Below are the code and all the weights of a small trained network. Each question names an input and a class and asks about switching units off, where a switched-off unit gives its printed mean instead of its output.

import numpy as np


def w(rows, s, z=0):
    codes = np.array(rows[::2]) - 128.0
    scale = np.full(codes.shape[1], s)
    scale[-1] = z or s
    return codes * scale


def norm(h):
    return h / np.sqrt((h * h).mean(-1, keepdims=True) + 1e-5)


def f(y):
    return y / 2 * (1 + np.tanh(0.7978845608 * (y + 0.044715 * y**3)))


def log_softmax(a):
    a = a - a.max(-1, keepdims=True)
    return a - np.log(np.exp(a).sum(-1, keepdims=True))


def net(x, mask):
    res = np.array(x, float).reshape(1, 7) / 4 @ E
    u = 0
    for l in range(3):
        y = f(norm(res) @ A[l][:, :-1].T + A[l][:, -1])
        res = res + np.where(mask[u : u + 12], y, B[l][:, -1]) @ B[l][:, :-1]
        u += 12
    return log_softmax(norm(res)[-1] @ U[:, :-1].T + U[:, -1])


A, B = {}, {}
E = w([
[128,128,128,127,129,127,128],'x0',
[128,128,127,129,128,128,128],'x1',
[84,107,138,142,2,63,128],'x2',
[128,126,128,128,129,128,129],'x3',
[121,111,160,78,136,127,25],'x4',
[130,129,129,127,129,127,129],'x5',
[67,218,155,81,110,186,152],'x6',
],0.0072)
A[0] = w([
[163,98,146,109,155,150,75,46],'L0N1',
[105,147,164,34,95,117,43,93],'L0N2',
[184,115,49,165,189,152,198,5],'L0N3',
[133,141,132,128,135,140,128,135],'L0N4',
[142,101,135,129,164,128,54,28],'L0N5',
[245,36,100,171,245,164,122,158],'L0N6',
[134,114,122,154,108,84,113,91],'L0N7',
[75,147,133,122,51,149,182,67],'L0N8',
[140,57,130,198,54,3,99,42],'L0N9',
[148,96,149,118,169,132,44,53],'L0N10',
[62,155,162,83,46,145,152,3],'L0N11',
[115,253,158,50,210,209,158,68],'L0N12',
],0.0053,0.0022)
B[0] = w([
[138,138,134,91,119,112,141,140],'L0N1',
[106,117,170,191,142,102,64,188],'L0N2',
[122,111,166,232,110,110,97,162],'L0N3',
[129,112,123,129,118,107,128,132],'L0N4',
[143,149,143,79,122,127,150,141],'L0N5',
[72,229,165,145,88,43,126,249],'L0N6',
[111,156,147,121,176,182,134,139],'L0N7',
[130,160,90,91,156,83,147,162],'L0N8',
[164,94,128,108,184,254,162,237],'L0N9',
[145,148,130,64,139,118,142,158],'L0N10',
[119,170,120,156,170,68,129,161],'L0N11',
[168,4,106,156,69,154,137,255],'L0N12',
],0.0066,0.0047)
A[1] = w([
[130,3,134,24,125,211,60,108],'L1N1',
[175,81,91,141,153,165,205,67],'L1N2',
[186,80,98,145,141,183,219,59],'L1N3',
[159,212,113,167,196,98,176,1],'L1N4',
[123,100,24,124,90,124,241,136],'L1N5',
[126,124,137,128,119,122,129,125],'L1N6',
[186,85,94,138,139,164,212,51],'L1N7',
[156,160,125,70,176,26,60,68],'L1N8',
[181,104,91,130,155,125,185,73],'L1N9',
[71,204,158,91,168,34,52,79],'L1N10',
[147,39,123,25,125,210,49,87],'L1N11',
[105,126,92,34,131,219,75,80],'L1N12',
],0.0049,0.0037)
B[1] = w([
[219,152,230,228,199,31,140,255],'L1N1',
[19,94,72,150,58,201,87,172],'L1N2',
[46,98,76,135,66,199,86,192],'L1N3',
[116,104,216,144,72,77,77,124],'L1N4',
[124,138,61,40,186,160,147,209],'L1N5',
[125,132,131,127,147,135,124,129],'L1N6',
[33,117,77,139,77,182,76,169],'L1N7',
[99,95,58,53,62,250,183,166],'L1N8',
[51,154,107,155,77,170,75,135],'L1N9',
[126,71,30,104,120,246,114,202],'L1N10',
[198,172,215,234,185,4,137,226],'L1N11',
[123,92,179,224,118,53,121,155],'L1N12',
],0.0043,0.004)
A[2] = w([
[166,150,98,2,161,102,113,73],'L2N1',
[155,85,154,110,110,126,120,22],'L2N2',
[127,126,133,137,127,111,138,160],'L2N3',
[124,107,125,121,138,142,131,39],'L2N4',
[131,122,127,143,136,127,129,97],'L2N5',
[89,162,162,114,111,111,78,3],'L2N6',
[173,95,144,111,136,150,94,232],'L2N7',
[140,78,88,138,134,193,179,49],'L2N8',
[167,103,136,112,140,143,97,189],'L2N9',
[116,215,105,149,118,103,180,138],'L2N10',
[100,169,157,94,134,85,66,111],'L2N11',
[130,104,122,124,135,138,129,46],'L2N12',
],0.0089,0.0013)
B[2] = w([
[88,189,119,35,116,94,253,208],'L2N1',
[143,174,140,143,146,113,135,141],'L2N2',
[144,120,148,115,134,133,126,143],'L2N3',
[111,142,119,136,127,128,123,121],'L2N4',
[116,152,129,126,120,116,91,136],'L2N5',
[139,76,72,185,139,193,158,156],'L2N6',
[117,201,96,109,126,82,157,218],'L2N7',
[71,106,102,97,63,170,28,254],'L2N8',
[111,191,113,103,121,85,166,189],'L2N9',
[209,126,190,79,212,103,89,205],'L2N10',
[99,69,45,146,94,208,146,206],'L2N11',
[101,158,124,137,120,131,126,124],'L2N12',
],0.0062,0.0034)
U = w([
[188,122,206,181,169,67,99,199],'0',
[68,62,71,134,73,227,105,159],'1',
[124,187,103,9,142,92,199,3],'2',
],0.013,0.0018)

Each question gives the input, the list of numbers given to net, and the class t.
The units are the neurons (one row each of A and B). Each row of codes is followed by its name. A weight is (code - 128) times the scale printed after its matrix; where a second scale follows, it is the last column's (A, B and U).
mask holds one flag per neuron, layer by layer. A switched-off neuron (its flag False) gives its mean, the last column of its row in B, instead of its output. The means were averaged over made-up inputs and are rounded, as every weight is.
A unit's drop is (log p(t) with every unit on - log p(t) with that unit switched off) / (log p(t) with every unit on - log p(t) with every unit switched off).
The circuit of an input: a set's keep is (log p(t) with only the set's units on - log p(t) with every unit switched off) / (log p(t) with every unit on - log p(t) with every unit switched off). Starting from the 12 units with the biggest drops (on a tie, the unit counted first), units are removed one at a time, each time the one whose removal leaves the highest keep (on an exact tie, the one counted first), for as long as the keep stays at least 0.8.
circuit, biggest first: the units of the circuit, biggest drop first
unit that matters most: the unit with the biggest drop
k most important neurons: the k neurons with the biggest drops, biggest first
k most important neurons of layer l: the k neurons of layer l with the biggest drops, biggest first
drop of u: that unit's drop, to one decimal
input [4,-2,-2,8,-5,6,8], class 1: circuit, biggest first : [L0N12]
input [5,6,2,7,1,-2,-1], class 0: 2 most important neurons : [L1N1, L1N11]
input [-5,6,6,0,-5,3,1], class 2: 3 most important neurons of layer 0 : [L0N12, L0N8, L0N11]
input [-1,1,1,-3,-7,6,-5], class 1: 3 most important neurons : [L0N9, L1N1, L1N11]
input [-1,-3,-4,-3,1,-5,-4], class 2: 3 most important neurons : [L0N2, L0N10, L2N10]
input [-7,0,-1,5,-6,-6,8], class 1: 2 most important neurons : [L0N12, L0N6]
input [1,-5,0,1,-1,6,6], class 1: 2 most important neurons : [L0N12, L0N6]
input [-5,3,5,0,-3,2,1], class 2: 2 most important neurons : [L0N12, L0N8]
input [-7,7,7,5,3,-5,0], class 0: 2 most important neurons : [L0N6, L0N9]
input [-8,4,-7,-6,1,-7,7], class 0: 2 most important neurons : [L1N1, L1N11]
input [-7,-8,8,4,-1,-6,4], class 2: 2 most important neurons of layer 1 : [L1N1, L1N11]
input [7,-4,2,-5,0,6,-8], class 1: 2 most important neurons : [L0N9, L0N2]
input [3,5,-1,-6,5,-4,5], class 0: 2 most important neurons : [L0N12, L0N6]
input [5,4,4,6,-1,-7,-8], class 1: unit that matters most : L0N9
input [-3,7,6,-1,4,-5,0], class 0: 2 most important neurons : [L0N6, L0N9]
input [-3,7,7,1,2,4,-1], class 0: 2 most important neurons : [L0N9, L0N6]
input [4,5,-2,8,-4,7,7], class 1: drop of L0N12 : 0.7
input [0,8,-3,-3,-1,3,5], class 1: drop of L0N1 : 0.0
input [-2,1,-3,1,4,8,-3], class 2: drop of L2N1 : 0.1
input [7,6,-5,7,5,-2,-1], class 2: drop of L0N6 : 0.6
input [3,-7,-4,-7,2,4,-5], class 2: unit that matters most : L2N1
